Each row has a name. After each piece below comes the name of the row it's from, unless a question asks for something else. Each question is about the rows just above it. Places in a row count from 0.

J217: [ 88 101 138 168 172 126 166 160]
J636: [171 164 171 144 131 120 154 102]
J487: [167 151 150 104 124  88 104  99]
J870: [117 110 151 146 165 102 143 111]
J898: [117 128 159 156 196 115 172  99]
J285: [193 171 112  68 152 140 182 132]
J584: [152 150 144 144 151 137 151 127]
J963: [ 68  90  97 126 166 126 160 172]
J842: [167 151 150 104 124  88 104 102]
[144 131 120] begins in row and place
J636, 3
Row and place where [166 126 160 172] starts:
J963, 4
Row and place where [150 144 144 151 137 151 127] starts:
J584, 1
[172 126 166 160] begins in row and place
J217, 4
Where does [171 112] start? Give its row and place.
J285, 1
Where does [104 124  88 104  99] start? Give its row and place.
J487, 3
Where does [150 144 144] start? Give its row and place.
J584, 1

J121: [127 129 142 128 159 162 143 130 126 125 127 125 164 126 140 133 161 163
 136 138 126 147 127 128 145 125 125 128 137 166 127 125 181 129 140]
J745: [160 142 127 127 131 152 161 146 126 128 126 127 130 143 138 145 174 135
 127 127 126 145 134 125 125 140 125 130 126 153 129 125 178 125 169]
J61: [184 126 142 128 145 164 137 161 127 125 125 127 165 131 140 144 188 134
 131 125 126 148 125 134 127 142 125 125 152 179 153 126 163 132 137]
J323: [125 128 137 165 127 125 181 126 167 151 158 132 127 165 144 129 125 126
 129 125 135 126 146 125 127 157 139 132 125 126 125 136 127 125 168]
J818: [152 137 129 127 131 159 160 142 127 128 127 127 133 146 142 143 173 137
 129 126 127 152 135 125 125 135 125 128 128 155 128 125 181 125 168]
J110: [144 141 126 199 126 125 130 127 174 126 128 146 126 161 145 135 138 143
 126 126 146 128 163 135 126 167 175 160 126 128 146 174 128 130 132]
J917: [150 137 129 200 126 127 125 146 136 161 165 158 128 156 125 142 125 126
 126 126 149 129 163 139 126 169 177 162 126 128 154 176 128 131 128]
J275: [127 155 126 170 128 127 167 126 167 151 158 132 127 165 144 129 125 126
 129 125 148 137 138 125 127 163 127 125 143 125 127 126 125 127 154]
J563: [198 128 131 126 135 143 135 167 126 125 130 126 150 128 132 142 184 126
 126 127 130 133 125 133 125 155 125 125 145 171 158 126 146 129 134]
Where does [161 146 126 128 126 127 130 143 138 145 174 135] start? Give its row and place.
J745, 6
Where does [125 128 137 166 127 125 181] start? Give its row and place.
J121, 26

J671: [162  94  97  91  85 127 147]
J837: [ 73 116  93 147  64 146 192]
J577: [120 131 163 165  83 147 165]
J863: [104 150 178 136 166 103 176]
J349: [144 158 182  93 202 102 143]
J27: [ 64  93 147  73 116 146 177]
Where does [136 166 103] start? Give its row and place.
J863, 3
Row and place where [ 64  93 147  73] starts:
J27, 0
[ 73 116  93 147  64 146] begins in row and place
J837, 0
Row and place where [ 64  93 147] starts:
J27, 0

J141: [150  87  86 105 130 150 110 151  99 157 141]
J659: [134 101  99 120 155 136  98 143 101 134 109]
J482: [153 131 127 117 111 134  96 113 135 138 126]
J278: [126 179 176 164 124 112 116  92 157 104 110]
J606: [102  99 120 106 134 111  96 110 146  90 156]
[101  99 120] begins in row and place
J659, 1
[ 98 143 101 134 109] begins in row and place
J659, 6
Where does [134 111  96 110 146] start? Give its row and place.
J606, 4
Where does [153 131 127 117] start? Give its row and place.
J482, 0
Row and place where [111 134  96] starts:
J482, 4

J585: [135  89 164  93 153]
J113: [ 89 135  93 153 164]
J152: [181  66 173  75  89]
Row and place where [ 89 135  93] starts:
J113, 0
Where does [135  93 153 164] start? Give its row and place.
J113, 1
[164  93 153] begins in row and place
J585, 2
[ 89 135  93 153] begins in row and place
J113, 0
Row and place where [164  93] starts:
J585, 2
Where does [ 93 153 164] start? Give its row and place.
J113, 2

J148: [162 119 178 162 161 129 133 121 137  88  83 125 113 137 103 147  91 149]
J269: [ 98 129 105  96 105 107 104 130 114 161 159 121 132 116 122 110 162 112]
J857: [104 166 154 163  76  73  82 169  70 183 183 164  97  75 160  91 165  73]
J326: [125 125  73  90 132 164 149 141 159 167 170 131 154 122 116 131 169 140]
J661: [155 130 165 150 133  98 129 102  96 105 107 104 130 114 154 151 119 120]
Where does [159 121 132 116 122] start? Give its row and place.
J269, 10
Where does [ 98 129 102  96 105 107 104 130 114] start? Give its row and place.
J661, 5
Where does [116 122] start? Give its row and place.
J269, 13

J820: [163 101 127 123 155 112 147 126 115 160 111 146 141 139 121 139 106 120
 119 155 128 123 111 125 102 112 164 152  96 152  85 148 153 129 113 145
 139 107 119 118 170 112 142 104 148 112 143 120 121 113 147]
J990: [124 134 117 169 103 103  90 133 117 144  99 125 111  86 171 119 102 118
 155 151 148 147 163 126 115 115 132 142 127 113 135  87 103 122 107 126
  99 133  90 123 104 110 150 143 124 130 146 114 137 116 127]
J322: [147 106 124 136 123 124 131 103 104 110 121 119 119 114 135 128 160 107
 121 169 163 130 148 136 118 140 131 123 104 152 153 126 107 144 113 111
 129 154 113 100  90  94 121 148  87  99 125 142 151 113 125]
J444: [155 116 111 167 120 126 103 100 106 121 127 122  91  93 164 142 118 118
 136 158 144 114 153 122 133 149 137 137  76 102 151  85 102 145 110 133
 121 152 105 129 118 107 148 128  93 142 141 121 128 117 117]
J264: [122 141  94 151 115 133 132  89 143 151  94 137  92  99 132 125 119 135
 165 107 153 125  81 117 146 159 135 134  95  89 153 109 107 156 148 126
 112 105 111 141 135 126 156 121 115 128 121 116 111 158 137]
J861: [147 106 124 136 123 124 131 103 104 110 121 119 119 114 135 128 160 107
 121 169 163 130 148 136 118 130 131 123 104 152 153 126 107 144 113 111
 129 154 113 100  90  94 121 148  87  99 125 142 151 113 125]
J63: [124 134 117 169 103 103  90 133 117 144  99 125 111  86 135 128 160 118
 155 151 148 147 163 126 115 115 132 142 127 113 135  87 150 122 107 126
  99 133  90 123 104 110 150 143 124 130 146 114 137 116 127]
J885: [ 98 164 111 140 103 138 121 110 141 145  91 121 119 101 125 125 131 142
 175  95 127 137 115 122 115 136 127 140 143  92 157 108 108 126 145 115
  97  95 136 126 129 145 154 131 109 131 115 122 108 160 114]
J179: [123 145 131 131 125 125 123 121 150 104 133 140  86 147 112 111 138 177
 143 124 128 133  79 132 175 168 126 133  95  96 166 107 126 158 147 125
 111 145 137 144 148 129 107 127 120 125 145 131 142 127 131]
Row and place where [127 140] starts:
J885, 26
Which row holds [147 106 124 136 123 124 131 103 104 110 121 119 119 114 135 128 160 107
 121 169 163 130 148 136 118 140 131 123 104 152 153 126 107 144 113 111
 129 154 113 100  90  94 121 148  87  99 125 142 151 113 125]?
J322
[107 121 169 163 130 148 136 118 140] begins in row and place
J322, 17

J442: [115 115  94 131  69  72 152 116 132 135 140 121 141 109 124  87 140 116
  71 102 154  73 110 184 134 129 131 128 128 128 119 133  77 125  78  86
 122  95 132 131 159 174  92 138  55 117 147 104 104 114 123 123 155 165
 113 145 109 169  93  99 128 119 156]
J548: [143 137 162 147 146 141 108 143 132 116 133 121 125 152 124 149 115 124
 149 117 111 155 135 119 134 129 131 113 105 144 125 127 138 124 134 147
 121 130 119 126 130 110 134 142 162 131 135 130 117 129 109 146 138 124
 133 115 109 117 130 132 133 122 123]
J109: [139 137 149 140 146 137 113 139 132 118 124  87 121 109 140 141 117 125
 147 123 114 149 135 123 132 129 131 117 114 139 125 127 133 124 132 145
 121 129 120 126 129 112 132 138 153 131 132 130 123 129 109 146 138 126
 133 117 118 117 129 130 133 124 123]
Where does [140 121 141 109 124  87] start? Give its row and place.
J442, 10
asked: [143 137 162 147 146 141 108 143 132 116 133 121 125 152 124 149 115 124
 149 117 111 155 135 119 134 129 131 113 105 144 125 127 138 124 134 147
 121 130 119 126 130 110 134 142 162 131 135 130 117 129 109 146 138 124
 133 115 109 117 130 132 133 122 123]
J548

J128: [144 130 147 110 128 129 140 139 137 131 145 151 133 133 142 130 146 139
 134 111 113 115 104 127 137 127 107 130 135 141 112 124 141 142 137 120
 147 118 120 143 130 120 126 139 109 127 147 114 125 147 101 135 146 134]
J459: [124 107 130 135 128 129 140 139 137 131 145 151 133 133 142 130 146 139
 134 111 113 115 104 127 137 127 107 130 135 141 112 124 141 142 137 120
 147 118 120 143 130 120 126 139 109 127 129 113 120 147 101 118 146 134]
J31: [133 128 141 104 140 135 130 114 110 132  82 103 138 143 115 155 121 119
 140 143 113  95 153 106 108 148 108 109 125 147 139 144 140  86 132 117
 186 190 114 105  89 137 141 127  99 143 159 131 133  89 123 135 120 123]
J864: [144 130 147 110 128 135 130 133 137 131 145 151 133 133 142 130 146 139
 134 111 113 115 104 127 137 127 107 130 135 141 112 124 141 142 137 120
 147 118 120 143 130 120 126 139 109 127 129 113 120 147 101 118 146 134]
J424: [122 123 126 126 128 135 133 130 137 132 127 124 127 130 134 125 131 125
 124 138 133 137 133 134 138 124 128 131 124 129 133 132 124 131 125 129
 126 120 138 134 138 130 126 123 124 135 125 125 132 133 134 120 125 134]
Row and place where [101 135 146 134] starts:
J128, 50
Where does [139 144 140  86] start? Give its row and place.
J31, 30
asked: [144 130 147 110 128 135 130 133 137 131 145 151 133 133 142 130 146 139
 134 111 113 115 104 127 137 127 107 130 135 141 112 124 141 142 137 120
 147 118 120 143 130 120 126 139 109 127 129 113 120 147 101 118 146 134]
J864
[135 133 130 137] begins in row and place
J424, 5

J62: [112 130 130 103 121 123 111 137 115 145 146 128 121 142 115 124 112 123
 123 117 123 141 165 134 136 125 135 118]
J645: [139 118 114 131 128 122 131 135 129 127 126 122 128 137 131 133 122 132
 150 136 126 144 129 118 130 148 148 147]
J819: [111 130 130 103 120 122 109 137 115 145 146 128 121 142 115 123 111 123
 123 117 123 142 167 133 136 125 135 118]
J942: [142 115 110 132 127 120 133 137 130 126 126 121 129 139 131 135 120 134
 157 138 126 149 130 115 131 155 153 153]
J652: [133 128 127 136 131 130 134 125 132 123 123 128 130 124 132 130 134 130
 130 131 130 123 116 127 126 129 126 131]
J570: [108 147 130  86 100 182 136 134 100 156 161 130 125 118  86 139 129 122
 152 141 131 128 155  70 111 120 132 145]
J946: [127 133 129 126 123 124 133 130 126 134 125 121 133 127 120 131 126 133
 128 125 132 122 131 125 128 122 132 127]
J594: [143 113 126 159 149  88 122 124 149 107 104 127 131 135 159 119 127 132
 110 119 126 127 107 172 141 135 125 116]
J860: [128 125 128 130 131 130 125 127 129 125 129 132 125 128 132 126 129 125
 128 129 126 132 127 130 129 131 126 129]
J188: [130 139 127 130 129 127 128 127 129 127 127 128 128 129 130 128 128 129
 127 128 128 128 127 130 129 128 128 127]
asked: [139 118 114 131 128 122 131 135 129 127 126 122 128 137 131 133 122 132
 150 136 126 144 129 118 130 148 148 147]
J645
[129 132 125 128 132 126 129 125 128] begins in row and place
J860, 10
Where does [129 139] start? Give its row and place.
J942, 12

J807: [142  83 130 100  87 150 128 145  97  94  94  94  95  79 160 116]
J668: [ 56 126  71 161 120  96  68  55  91  97 137 118 132 144 104 166]
J313: [ 94  79 160  55 169 167 116 141 110 111  84 173 160 147 170 102]
Row and place where [120  96  68  55] starts:
J668, 4
Where does [ 95  79 160] start? Give its row and place.
J807, 12
[ 56 126  71 161] begins in row and place
J668, 0
Where does [110 111  84 173 160] start? Give its row and place.
J313, 8
Where does [169 167 116 141 110 111  84 173] start? Give its row and place.
J313, 4
Where does [ 71 161 120  96  68  55  91] start? Give its row and place.
J668, 2

J689: [126 117 137 134]
J381: [100 162 137 117]
J97: [162 100 141 184]
Where does [117 137 134] start? Give its row and place.
J689, 1
[162 100] begins in row and place
J97, 0

J361: [122  66 148 138 135]
J790: [179  89 120 148 111]
J612: [152 176 115 107 152]
J11: [137 120 148 111  89]
J142: [122  66 148  89 109]
asked: [122  66 148  89 109]
J142
asked: [137 120 148 111  89]
J11
[179  89 120] begins in row and place
J790, 0
Row and place where [120 148 111  89] starts:
J11, 1

